Here is a tiny trained network, its code and every weight. The questions are about switching its units off for an input and a class, where a switched-off unit gives its printed mean instead of its output.

import numpy as np


def w(rows, s, z=0):
    codes = np.array(rows[::2]) - 128.0
    scale = np.full(codes.shape[1], s)
    scale[-1] = z or s
    return codes * scale


def norm(h):
    return h / np.sqrt((h * h).mean(-1, keepdims=True) + 1e-5)


def f(y):
    return np.maximum(y, 0)


def log_softmax(a):
    a = a - a.max(-1, keepdims=True)
    return a - np.log(np.exp(a).sum(-1, keepdims=True))


def net(x, mask):
    res = np.array(x, float).reshape(1, 2) / 4 @ E
    u = 0
    for l in range(2):
        y = f(norm(res) @ A[l][:, :-1].T + A[l][:, -1])
        res = res + np.where(mask[u : u + 4], y, B[l][:, -1]) @ B[l][:, :-1]
        u += 4
    return log_softmax(norm(res)[-1] @ U[:, :-1].T + U[:, -1])


A, B = {}, {}
E = w([
[129,54,176,25,127,99,186,171,245,14,4,24],'x0',
[150,108,190,55,155,66,200,160,75,65,131,143],'x1',
],0.0042)
A[0] = w([
[169,199,76,163,4,208,34,109,254,143,70,105,159],'0.n1',
[200,178,103,155,149,203,119,36,32,189,207,166,46],'0.n2',
[35,85,152,90,182,48,203,127,88,57,205,71,255],'0.n3',
[106,106,153,77,111,76,192,176,104,84,190,114,112],'0.n4',
],0.0039,0.0026)
B[0] = w([
[83,175,127,147,114,62,220,48,134,189,114,147,236],'0.n1',
[196,118,123,87,175,181,104,158,149,42,102,1,254],'0.n2',
[145,204,136,122,61,112,160,82,169,197,76,174,232],'0.n3',
[103,134,113,156,116,132,166,109,88,153,144,192,189],'0.n4',
],0.006,0.0063)
A[1] = w([
[158,68,121,116,138,207,2,205,44,180,230,135,5],'1.n1',
[91,131,169,21,195,38,202,195,6,43,166,224,173],'1.n2',
[5,41,200,54,72,86,163,199,217,36,35,112,185],'1.n3',
[118,147,177,129,57,44,153,79,141,156,125,203,71],'1.n4',
],0.0053,0.002)
B[1] = w([
[251,81,114,166,218,58,73,214,200,27,145,80,189],'1.n1',
[129,89,76,230,169,98,240,16,68,209,253,206,193],'1.n2',
[121,114,65,212,232,83,4,154,75,71,225,78,251],'1.n3',
[167,213,153,108,67,228,141,133,177,126,64,82,253],'1.n4',
],0.0064,0.0067)
U = w([
[174,102,51,226,211,36,30,129,170,57,225,107,177],'0',
[116,209,70,213,137,60,216,15,121,227,162,155,196],'1',
[223,212,140,118,90,176,167,135,194,89,68,51,190],'2',
[73,19,235,26,74,217,105,210,111,61,77,224,2],'3',
[51,45,229,48,46,172,72,218,46,167,207,255,2],'4',
[48,51,224,35,54,199,36,206,28,135,58,198,2],'5',
[31,4,221,52,37,192,82,190,29,66,64,213,2],'6',
],0.0067,0.0048)

Each question gives the input, the list of numbers given to net, and the class t.
The units are the neurons (one row each of A and B). Each row of codes is followed by its name. A weight is (code - 128) times the scale printed after its matrix; where a second scale follows, it is the last column's (A, B and U).
mask holds one flag per neuron, layer by layer. A switched-off neuron (its flag False) gives its mean, the last column of its row in B, instead of its output. The means were averaged over made-up inputs and are rounded, as every weight is.
A unit's drop is (log p(t) with every unit on - log p(t) with that unit switched off) / (log p(t) with every unit on - log p(t) with every unit switched off).
The circuit of an input: a set's keep is (log p(t) with only the set's units on - log p(t) with every unit switched off) / (log p(t) with every unit on - log p(t) with every unit switched off). Starting from all 8 units, units are removed one at a time, each time the one whose removal leaves the highest keep (on an exact tie, the one counted first), for as long as the keep stays at least 0.8.
circuit, biggest first: the units of the circuit, biggest drop first
k most important neurons: the k neurons with the biggest drops, biggest first
top k neurons in layer l: the k neurons of layer l with the biggest drops, biggest first
input [-6,2], class 0: top neuron in layer 1	1.n4
input [3,4], class 1: 2 most important neurons	0.n2, 1.n2
input [-3,-1], class 2: 4 most important neurons	0.n2, 1.n3, 1.n2, 0.n4
input [5,-4], class 0: 3 most important neurons	1.n3, 0.n3, 0.n4
input [-6,-6], class 0: circuit, biggest first	0.n3, 1.n1
input [-2,2], class 2: circuit, biggest first	1.n3, 0.n2
input [7,-8], class 1: 2 most important neurons	0.n1, 0.n2
input [-6,-1], class 0: top 2 neurons in layer 1	1.n4, 1.n1
input [-3,3], class 2: circuit, biggest first	0.n2, 1.n3
input [-1,3], class 2: 2 most important neurons	0.n3, 1.n4
input [-8,7], class 0: 3 most important neurons	0.n1, 1.n1, 0.n2
input [5,6], class 1: 3 most important neurons	1.n2, 0.n2, 0.n4
input [6,-8], class 1: 2 most important neurons	0.n1, 0.n2
input [6,8], class 1: 3 most important neurons	1.n2, 0.n2, 0.n4
input [6,7], class 1: 3 most important neurons	1.n2, 0.n2, 0.n4
input [4,-1], class 0: circuit, biggest first	1.n3
input [6,5], class 0: 2 most important neurons	1.n3, 0.n1
input [-3,-3], class 2: top 3 neurons in layer 0	0.n2, 0.n1, 0.n4
input [-3,2], class 2: 4 most important neurons	0.n2, 1.n3, 1.n2, 0.n4
input [1,6], class 1: top neuron in layer 1	1.n2
input [-6,-2], class 0: top 2 neurons in layer 1	1.n4, 1.n1
input [4,-2], class 0: top 2 neurons in layer 0	0.n4, 0.n3
input [-5,1], class 0: top 2 neurons in layer 1	1.n4, 1.n1
